Below is a small trained network, with its code and all its weights. Each question gives an input and a class and asks what happens when units are switched off, that is, made to give their printed mean instead of their output.

import numpy as np


def w(rows, s, z=0):
    codes = np.array(rows[::2]) - 128.0
    scale = np.full(codes.shape[1], s)
    scale[-1] = z or s
    return codes * scale


def f(y):
    return np.maximum(y, 0)


def log_softmax(a):
    a = a - a.max(-1, keepdims=True)
    return a - np.log(np.exp(a).sum(-1, keepdims=True))


def net(x, mask):
    res = np.array(x, float).reshape(1, 4) / 4 @ E
    y = f(res @ A[0][:, :-1].T + A[0][:, -1])
    res = res + np.where(mask, y, B[0][:, -1]) @ B[0][:, :-1]
    return log_softmax(res[-1] @ U[:, :-1].T + U[:, -1])


A, B = {}, {}
E = w([
[14,64,138,150],'x0',
[71,212,15,152],'x1',
[154,158,167,254],'x2',
[83,235,222,94],'x3',
],0.0053)
A[0] = w([
[145,132,94,7,73],'n1',
[82,104,138,132,73],'n2',
[196,96,66,136,118],'n3',
[121,164,78,139,84],'n4',
[154,142,155,221,84],'n5',
[154,81,204,121,63],'n6',
[139,141,137,182,92],'n7',
[146,140,146,191,88],'n8',
[152,73,86,149,68],'n9',
[146,105,161,122,84],'n10',
[164,66,74,150,70],'n11',
[183,187,137,92,103],'n12',
[138,180,74,134,108],'n13',
[122,143,138,123,104],'n14',
[156,156,150,197,98],'n15',
[107,171,172,111,102],'n16',
[120,144,136,123,108],'n17',
[242,173,111,126,74],'n18',
[152,106,153,128,145],'n19',
[86,185,61,150,72],'n20',
[100,179,59,147,59],'n21',
[82,103,134,145,73],'n22',
[201,165,110,101,52],'n23',
[196,94,177,106,90],'n24',
[134,134,137,153,98],'n25',
[142,86,186,122,72],'n26',
[119,172,158,110,88],'n27',
[115,116,104,48,57],'n28',
[8,67,157,166,57],'n29',
[134,137,133,161,91],'n30',
[140,139,121,130,254],'n31',
[111,184,175,96,83],'n32',
[137,113,113,133,99],'n33',
[118,156,145,119,93],'n34',
[103,193,186,94,69],'n35',
[113,119,118,60,135],'n36',
[112,160,163,112,84],'n37',
[151,84,88,147,66],'n38',
[143,104,168,118,78],'n39',
],0.016,0.0067)
B[0] = w([
[113,22,158,146,197],'n1',
[79,134,137,122,154],'n2',
[113,165,81,180,215],'n3',
[126,114,102,74,169],'n4',
[121,24,139,154,200],'n5',
[149,113,92,52,189],'n6',
[126,73,138,140,164],'n7',
[124,61,138,145,173],'n8',
[110,134,70,168,184],'n9',
[135,122,111,92,153],'n10',
[113,134,60,177,202],'n11',
[66,175,159,125,190],'n12',
[135,135,124,58,185],'n13',
[124,133,117,136,137],'n14',
[124,53,149,150,191],'n15',
[140,140,84,167,179],'n16',
[125,134,114,134,139],'n17',
[49,184,187,117,214],'n18',
[159,141,125,101,178],'n19',
[158,116,96,50,204],'n20',
[139,109,89,56,190],'n21',
[88,146,142,119,156],'n22',
[36,144,151,108,170],'n23',
[128,134,98,44,201],'n24',
[121,103,130,134,141],'n25',
[137,119,100,65,173],'n26',
[115,137,87,157,165],'n27',
[118,38,130,141,169],'n28',
[44,194,195,117,228],'n29',
[121,95,131,132,144],'n30',
[253,198,202,156,253],'n31',
[124,135,69,171,184],'n32',
[123,128,111,138,141],'n33',
[119,134,101,144,147],'n34',
[116,134,49,177,193],'n35',
[163,84,171,147,188],'n36',
[117,128,85,153,158],'n37',
[113,131,79,161,172],'n38',
[143,122,113,90,154],'n39',
],0.054,0.0067)
U = w([
[145,118,66,16,68],'0',
[105,155,25,215,139],'1',
[100,6,174,158,11],'2',
[14,178,180,117,210],'3',
[254,190,177,165,250],'4',
],0.0058,0.0023)

Each question gives the input, the list of numbers given to net, and the class t.
The units are the neurons (one row each of A and B). Each row of codes is followed by its name. A weight is (code - 128) times the scale printed after its matrix; where a second scale follows, it is the last column's (A, B and U).
mask holds one flag per neuron, in row order. A switched-off neuron (its flag False) gives its mean, the last column of its row in B, instead of its output. The means were averaged over made-up inputs and are rounded, as every weight is.
A unit's drop is (log p(t) with every unit on - log p(t) with that unit switched off) / (log p(t) with every unit on - log p(t) with every unit switched off).
most important unit: the unit with the biggest drop
k most important neurons: the k neurons with the biggest drops, biggest first
drop of u: that unit's drop, to one decimal
input [7,-7,0,-3], class 0: 3 most important neurons => n6, n26, n18
input [-8,6,-5,-7], class 3: 3 most important neurons => n18, n23, n13
input [-4,0,-4,3], class 2: most important unit => n1
input [7,8,-2,-8], class 0: 4 most important neurons => n20, n21, n4, n13
input [6,7,-5,8], class 1: 3 most important neurons => n35, n32, n16
input [2,8,-2,8], class 0: 4 most important neurons => n20, n21, n13, n3
input [-2,-7,8,-5], class 2: 3 most important neurons => n5, n15, n8
input [0,-8,5,-8], class 0: 4 most important neurons => n24, n6, n26, n19
input [-1,-3,-4,-2], class 2: 3 most important neurons => n1, n28, n20
input [-6,5,-1,3], class 3: 2 most important neurons => n12, n18
input [-5,8,8,-5], class 0: 4 most important neurons => n20, n21, n13, n4
input [-8,-7,5,-6], class 3: 3 most important neurons => n18, n23, n20
input [7,4,-3,8], class 1: drop of n35 => 0.2
input [-3,2,-1,7], class 1: drop of n13 => 0.0
input [3,-4,8,-6], class 2: most important unit => n5
input [-2,-3,-5,0], class 2: drop of n1 => 0.7
